Below is a small trained network, with its code and all its weights. Each question gives an input and a class and asks what happens when units are switched off, that is, made to give their printed mean instead of their output.

import numpy as np


def w(rows, s, z=0):
    codes = np.array(rows[::2]) - 128.0
    scale = np.full(codes.shape[1], s)
    scale[-1] = z or s
    return codes * scale


def norm(h):
    return h / np.sqrt((h * h).mean(-1, keepdims=True) + 1e-5)


def f(y):
    return y / 2 * (1 + np.tanh(0.7978845608 * (y + 0.044715 * y**3)))


def log_softmax(a):
    a = a - a.max(-1, keepdims=True)
    return a - np.log(np.exp(a).sum(-1, keepdims=True))


def net(x, mask):
    res = np.array(x, float).reshape(1, 5) / 4 @ E
    u = 0
    for l in range(3):
        y = f(norm(res) @ A[l][:, :-1].T + A[l][:, -1])
        res = res + np.where(mask[u : u + 5], y, B[l][:, -1]) @ B[l][:, :-1]
        u += 5
    return log_softmax(norm(res)[-1] @ U[:, :-1].T + U[:, -1])


A, B = {}, {}
E = w([
[116,124,112,116,123],'x0',
[81,153,100,253,162],'x1',
[132,129,134,133,129],'x2',
[121,129,115,119,122],'x3',
[32,157,152,159,89],'x4',
],0.011)
A[0] = w([
[212,122,2,207,149,197],'L0N0',
[174,214,164,150,178,63],'L0N1',
[222,120,69,86,145,221],'L0N2',
[137,157,33,214,172,250],'L0N3',
[203,207,128,100,106,79],'L0N4',
],0.0088,0.0023)
B[0] = w([
[87,138,246,168,254,236],'L0N0',
[147,108,140,110,147,135],'L0N1',
[116,110,115,243,151,226],'L0N2',
[148,125,92,112,200,254],'L0N3',
[66,92,84,115,114,147],'L0N4',
],0.012,0.0065)
A[1] = w([
[122,108,180,139,173,50],'L1N0',
[136,76,152,210,103,162],'L1N1',
[90,141,187,59,51,113],'L1N2',
[56,168,77,254,149,3],'L1N3',
[122,83,78,155,228,233],'L1N4',
],0.0091,0.0028)
B[1] = w([
[69,140,170,157,162,153],'L1N0',
[90,104,101,2,35,164],'L1N1',
[140,206,180,97,33,189],'L1N2',
[198,140,114,168,110,204],'L1N3',
[151,30,126,116,55,255],'L1N4',
],0.0092,0.0085)
A[2] = w([
[99,177,22,240,122,108],'L2N0',
[150,158,130,222,119,185],'L2N1',
[145,16,210,254,78,253],'L2N2',
[213,49,111,64,124,169],'L2N3',
[215,82,151,131,28,85],'L2N4',
],0.0092,0.0017)
B[2] = w([
[166,51,81,98,92,164],'L2N0',
[91,2,34,54,99,167],'L2N1',
[125,187,57,77,45,255],'L2N2',
[124,46,63,168,82,184],'L2N3',
[76,170,82,161,175,201],'L2N4',
],0.0097,0.0089)
U = w([
[97,71,37,153,88,203],'0',
[107,143,197,156,163,2],'1',
[79,209,166,115,67,196],'2',
[108,162,140,102,190,54],'3',
[133,168,135,136,172,32],'4',
[111,77,118,201,248,178],'5',
[136,146,177,149,160,35],'6',
],0.018,0.007)

Each question gives the input, the list of numbers given to net, and the class t.
The units are the neurons (one row each of A and B). Each row of codes is followed by its name. A weight is (code - 128) times the scale printed after its matrix; where a second scale follows, it is the last column's (A, B and U).
mask holds one flag per neuron, layer by layer. A switched-off neuron (its flag False) gives its mean, the last column of its row in B, instead of its output. The means were averaged over made-up inputs and are rounded, as every weight is.
A unit's drop is (log p(t) with every unit on - log p(t) with that unit switched off) / (log p(t) with every unit on - log p(t) with every unit switched off).
most important unit: the unit with the biggest drop
k most important neurons: the k neurons with the biggest drops, biggest first
top k neurons in layer l: the k neurons of layer l with the biggest drops, biggest first
drop of u: that unit's drop, to one decimal
input [7,1,4,4,-5], class 5: most important unit	L0N0
input [2,0,-6,-7,1], class 2: top 2 neurons in layer 0	(L0N3; L0N2)
input [3,5,-1,3,0], class 5: 2 most important neurons	(L0N0; L0N3)
input [8,6,-3,8,0], class 5: 2 most important neurons	(L0N3; L0N0)
input [6,-6,2,1,2], class 2: 2 most important neurons	(L0N3; L1N2)
input [4,-8,-3,-1,2], class 2: 2 most important neurons	(L1N2; L0N3)
input [6,-1,3,-8,8], class 2: 2 most important neurons	(L0N2; L0N3)
input [5,-1,4,4,1], class 2: 2 most important neurons	(L0N3; L0N2)
input [5,3,8,-7,-1], class 5: top 2 neurons in layer 0	(L0N0; L0N3)
input [7,1,-1,2,-5], class 5: drop of L0N0	1.5
input [7,-5,-6,-7,2], class 2: drop of L1N2	0.1
input [6,-1,-4,4,3], class 2: drop of L0N2	0.9
input [7,1,8,-1,-4], class 5: drop of L0N0	1.6
input [-5,-6,6,-3,3], class 2: most important neuron	(L0N0)
